Below is a small trained network, with its code and all its weights. Each question gives an input and a class and asks what happens when units are switched off, that is, made to give their printed mean instead of their output.

import numpy as np


def w(rows, s, z=0):
    codes = np.array(rows[::2]) - 128.0
    scale = np.full(codes.shape[1], s)
    scale[-1] = z or s
    return codes * scale


def f(y):
    return y / 2 * (1 + np.tanh(0.7978845608 * (y + 0.044715 * y**3)))


def log_softmax(a):
    a = a - a.max(-1, keepdims=True)
    return a - np.log(np.exp(a).sum(-1, keepdims=True))


def net(x, mask):
    res = np.array(x, float).reshape(1, 8) / 4 @ E
    y = f(res @ A[0][:, :-1].T + A[0][:, -1])
    res = res + np.where(mask, y, B[0][:, -1]) @ B[0][:, :-1]
    return log_softmax(res[-1] @ U[:, :-1].T + U[:, -1])


A, B = {}, {}
E = w([
[112,90,230,226,179,142,166,102],'x0',
[254,135,88,144,191,139,129,127],'x1',
[73,59,83,12,203,135,48,162],'x2',
[143,196,149,56,185,77,129,96],'x3',
[105,117,72,126,152,23,100,89],'x4',
[55,166,92,143,129,132,110,208],'x5',
[106,83,171,123,66,33,246,175],'x6',
[86,83,107,33,89,124,119,165],'x7',
],0.0079)
A[0] = w([
[146,63,53,170,98,102,118,129,38],'n0',
[58,91,163,110,93,190,116,114,135],'n1',
[163,134,115,121,142,155,97,123,3],'n2',
[142,141,143,143,82,116,135,123,63],'n3',
[144,122,108,1,97,111,134,129,195],'n4',
[173,117,93,134,127,220,82,116,139],'n5',
[121,138,98,64,113,116,108,112,32],'n6',
[115,156,66,145,128,120,72,98,128],'n7',
[110,125,130,156,133,137,125,114,19],'n8',
[124,139,103,149,137,135,99,123,156],'n9',
[100,148,81,149,138,99,92,104,31],'n10',
[145,57,144,128,146,88,116,36,164],'n11',
[135,150,129,147,59,122,156,107,136],'n12',
[123,98,152,121,143,98,146,115,26],'n13',
],0.026,0.0042)
B[0] = w([
[120,89,143,139,55,97,125,146,179],'n0',
[91,118,124,105,155,32,122,142,220],'n1',
[123,118,134,184,103,117,130,124,172],'n2',
[137,143,118,177,130,137,134,143,166],'n3',
[118,95,124,1,91,102,118,145,253],'n4',
[167,175,129,119,141,210,146,101,239],'n5',
[124,118,137,68,149,140,127,145,197],'n6',
[101,154,121,109,195,105,114,110,205],'n7',
[134,110,111,110,112,117,130,142,141],'n8',
[118,153,135,111,163,117,140,131,167],'n9',
[125,141,127,88,165,131,132,128,172],'n10',
[134,185,121,111,201,171,134,121,199],'n11',
[132,127,125,213,155,153,116,105,196],'n12',
[112,146,122,146,156,122,107,110,157],'n13',
],0.026,0.022)
U = w([
[109,142,159,15,162,87,143,89,255],'0',
[82,65,179,210,101,14,153,134,15],'1',
[253,76,177,92,8,208,194,93,17],'2',
[172,196,139,215,195,181,181,33,189],'3',
],0.0043,0.0032)

Each question gives the input, the list of numbers given to net, and the class t.
The units are the neurons (one row each of A and B). Each row of codes is followed by its name. A weight is (code - 128) times the scale printed after its matrix; where a second scale follows, it is the last column's (A, B and U).
mask holds one flag per neuron, in row order. A switched-off neuron (its flag False) gives its mean, the last column of its row in B, instead of its output. The means were averaged over made-up inputs and are rounded, as every weight is.
A unit's drop is (log p(t) with every unit on - log p(t) with that unit switched off) / (log p(t) with every unit on - log p(t) with every unit switched off).
The circuit of an input: a set's keep is (log p(t) with only the set's units on - log p(t) with every unit switched off) / (log p(t) with every unit on - log p(t) with every unit switched off). Starting from the 12 units with the biggest drops (on a tie, the unit counted first), units are removed one at a time, each time the one whose removal leaves the highest keep (on an exact tie, the one counted first), for as long as the keep stays at least 0.8.
circuit, biggest first: the units of the circuit, biggest drop first
most important unit: the unit with the biggest drop
k most important neurons: the k neurons with the biggest drops, biggest first
drop of u: that unit's drop, to one decimal
input [2,0,-2,-1,8,6,4,-1], class 1: 2 most important neurons : [n5, n4]
input [5,-4,1,2,-6,3,4,1], class 1: most important unit : n4
input [-3,4,1,-7,1,0,1,-6], class 2: circuit, biggest first : [n0, n1]
input [1,-8,-1,5,-8,5,-3,-1], class 1: 2 most important neurons : [n4, n5]
input [6,-6,-7,-7,-7,-1,5,-5], class 1: 3 most important neurons : [n1, n5, n11]
input [4,2,3,-8,8,3,5,8], class 1: 2 most important neurons : [n0, n5]
input [-1,0,-7,-3,-4,6,1,7], class 1: 2 most important neurons : [n5, n11]
input [6,-4,2,6,3,5,1,-4], class 3: 3 most important neurons : [n4, n1, n6]
input [6,2,2,-4,0,3,2,3], class 1: circuit, biggest first : [n4, n5]
input [3,5,-2,-6,-2,1,-3,5], class 2: 2 most important neurons : [n7, n11]
input [-7,2,-2,6,-3,-7,3,-8], class 3: circuit, biggest first : [n1, n12]
input [2,-2,-4,0,-2,0,-6,7], class 3: 2 most important neurons : [n4, n6]
input [8,-5,8,2,-4,6,-1,-3], class 1: 2 most important neurons : [n4, n5]
input [3,-2,-4,3,7,0,-2,-8], class 3: most important unit : n4
input [5,-7,-8,-7,-1,-1,1,1], class 1: 2 most important neurons : [n1, n5]
input [8,8,2,-7,6,-3,-3,4], class 3: 2 most important neurons : [n11, n4]
input [2,5,-5,3,3,8,4,-7], class 3: drop of n4 : 0.2
input [7,-1,2,6,0,0,-7,-3], class 3: drop of n4 : 0.3
input [7,8,2,-7,3,6,1,8], class 2: drop of n1 : 0.4
input [6,-8,0,-7,-5,-2,8,-8], class 1: most important unit : n1
